(in the rows, 128 means zero)
Two labels a row
[ 82 200 116 127 111 154 162  83 136 122 176 128 157 113 162 135 121 160
 117 147  75 120 135 139  91 125 145 136 118 161 149 104  81 100  94 103
 112 148  95 107 160 112 115 129 170 123 141 117 168 141 151 135 107 118
 123 148 139 209 137 150 133 112 136 138 100 152  60 119 137 108 131]  J843 W
[113 215 102 132 141 147  87  96 124 141 185 142 146 108 142 176 128 156
 126 123  79 138 144 150 125 119 126 143 118 130 130 122  95 105  92 111
 113 167 115 116 165 140 115 132 166  77 181 163 147 174 143 136 160 131
 122 131 141 198 125 143 144 126 121 145 116 154  45 123 104 118 147]  J843 E
[100 228 107 122 137 149  82  93 144 101 198 121 163 106 149 179 122 193
 115 147  76 120 139 140  95 125 135 134 138 121 143 131 105 125  92 104
 114 161 111 110 172 138 111 118 175 113 171 171 167 156 165  89 191 136
 114 148 158 182 123 157 113 122 114 151  97 170  37 122 115 108 125]  J843 E
[118 129  81 106 141 164 155 109 140 130 195 137 110 109 120 161 142 164
 103 126 105 123 140 156 138 130 162 129 129 122 100 133 117 115 111 108
 135 134 109 100 163 146 126 142 147  76 141 195  38 160 144 112 163 121
 132 152 117 157 124  90 110 142 159 121 166 159  71 122 137 150 118]  J158 A
[ 90 158 139  27  76 138 168  92 120 165 121 163 144 120 170 114 132 196
 130 148  65 121  91 136  66 124 158 120 114 173 156 105 100 119  95 106
 100 169 103 114 151 104 126 151 200 159 140 115 192 126 169 148 122 129
 104 137 120 229 141 172 150 125 152 140 110 154  90 128 140 123 153]  J843 W
[ 96 173  67 172 157 150 133  89 156  83 189 148 155  96 137 161 136 168
 104 134  95 124 158 146 133 137 117 140 116 106 120 120  97 130 110 105
 128 151 100 109 167 148 129 112 118  99 167 199  65 156 155  73 156 135
 130 151 149 163 122 134  80 138 142 122 146 159  48 123 127 153 114]  J199 E
[ 60 197 108 139 120 141 136  97 131 111 164 119 151  99 154 138 115 151
 112 147  92 132 162 108 115 113 142 137 141 127 161 114  80 116 108 111
 115 167  96 104 171 143 100 140 182 132 145 134 163 157 139  87 150 129
 108 129 152 209 137 188 142 136 130 142  89 158  52 120 147 108 134]  J843 W
[100 165 128 123 117 149 143 102 121 169 114 130 144 128 137 127 116 147
 147 138  94 131 125 135 137 109 137 125 112 147 143 116  96 112 100 107
 117 156 100 125 133  90 119 114 179 132 147 114 179 113 124 161 106 119
 131 131 123 197 125 179 149 117 143 128  96 132 116 142 118 137 153]  J843 W
[ 76 178 109 149 113 147 166  69 144  85 156 127 168 113 215 131 127 187
 115 139  88 124 123 123  86 145 148 138 105 133 135 126  86 134 120 104
 120 151 106  97 122 137 134 120 157 143 152 145 136 120 159  97 121 134
 126 159 143 178 142 150 113 117 131 131 106 166  78 116 155 151 120]  J843 W
[ 55 191 118 133 120 159 147  68 126 132 137 145 185  91 169 132 122 177
 107 153  76 122  99 135  85 133 138 135  97 139 157 118  63 127 101 107
 105 183 118  97 165 142 129 123 202 131 152 158 182 136 154 108 108 131
 124 151 131 213 152 228 141 120 133 142  95 157  95 127 118 164 143]  J843 W
[ 99 156 110  67 127 132 112 124 139 138 140 148 151 102 134 139 115 150
 128 120 117 145  96 162 122 127 130 127  90 153 158 125 108 118 115 116
 111 169 132 143 150 104 134 124 156 110 154 134 158 163 141 156 125 124
 132 126 125 169 111 127 120 123 135 134 106 127  96 121 123 130 159]  J843 A
[105 210 116 135 116 142  88 106 127 144 152 117 123 135 154 143 127 195
 126 140  68 121 152 135  97 121 139 128 150 119 135 122 124 123  90  97
 106 157  93 121 157 111 113 121 205 137 142 157 157 137 164  82 173 128
 111 155 145 205 127 201 131 145 132 154  95 171  91 133 122 131 126]  J843 W
[107 162 131  71 102 137 114 108 125 163 167 155 116 132 140 111 131 168
 141 130  87 121 133 139 107 119 138 144 131 151 138 118 117 117 100 111
 116 149  93 124 146 118 110 128 198 134 148 132 159 143 153 138 160 120
 117 162 140 193 120 132 133 125 139 140 105 159  80 122 125 100 143]  J843 E
[117  66  79 162 134 143 148 123 128 104 113 129 119 109 144 104 129 151
 101 137 119 123 171 157 152 132 161 137 117 100 129 135 112 125 146 128
 129 153 115 126 135 124 150 119 132 127  99 192   4 133 125  67 122 147
 136 152 117 117 161 162  99 170 161 109 147 145 135 135 138 192  75]  J975 W
[178 173 110 122 146 148  91 134 139 145 179 152 105 146 117 148 163 208
 135 136 102 114 120 141 131 119 183 135 160 107  56 142 162 130  94 101
 130 134 111 119 171 152 121 139 171  92 129 215  88 136 146  96 197 149
 122 158 139 161 141 124 111 136 124 131 142 161 123 126  93 152  92]  J158 E
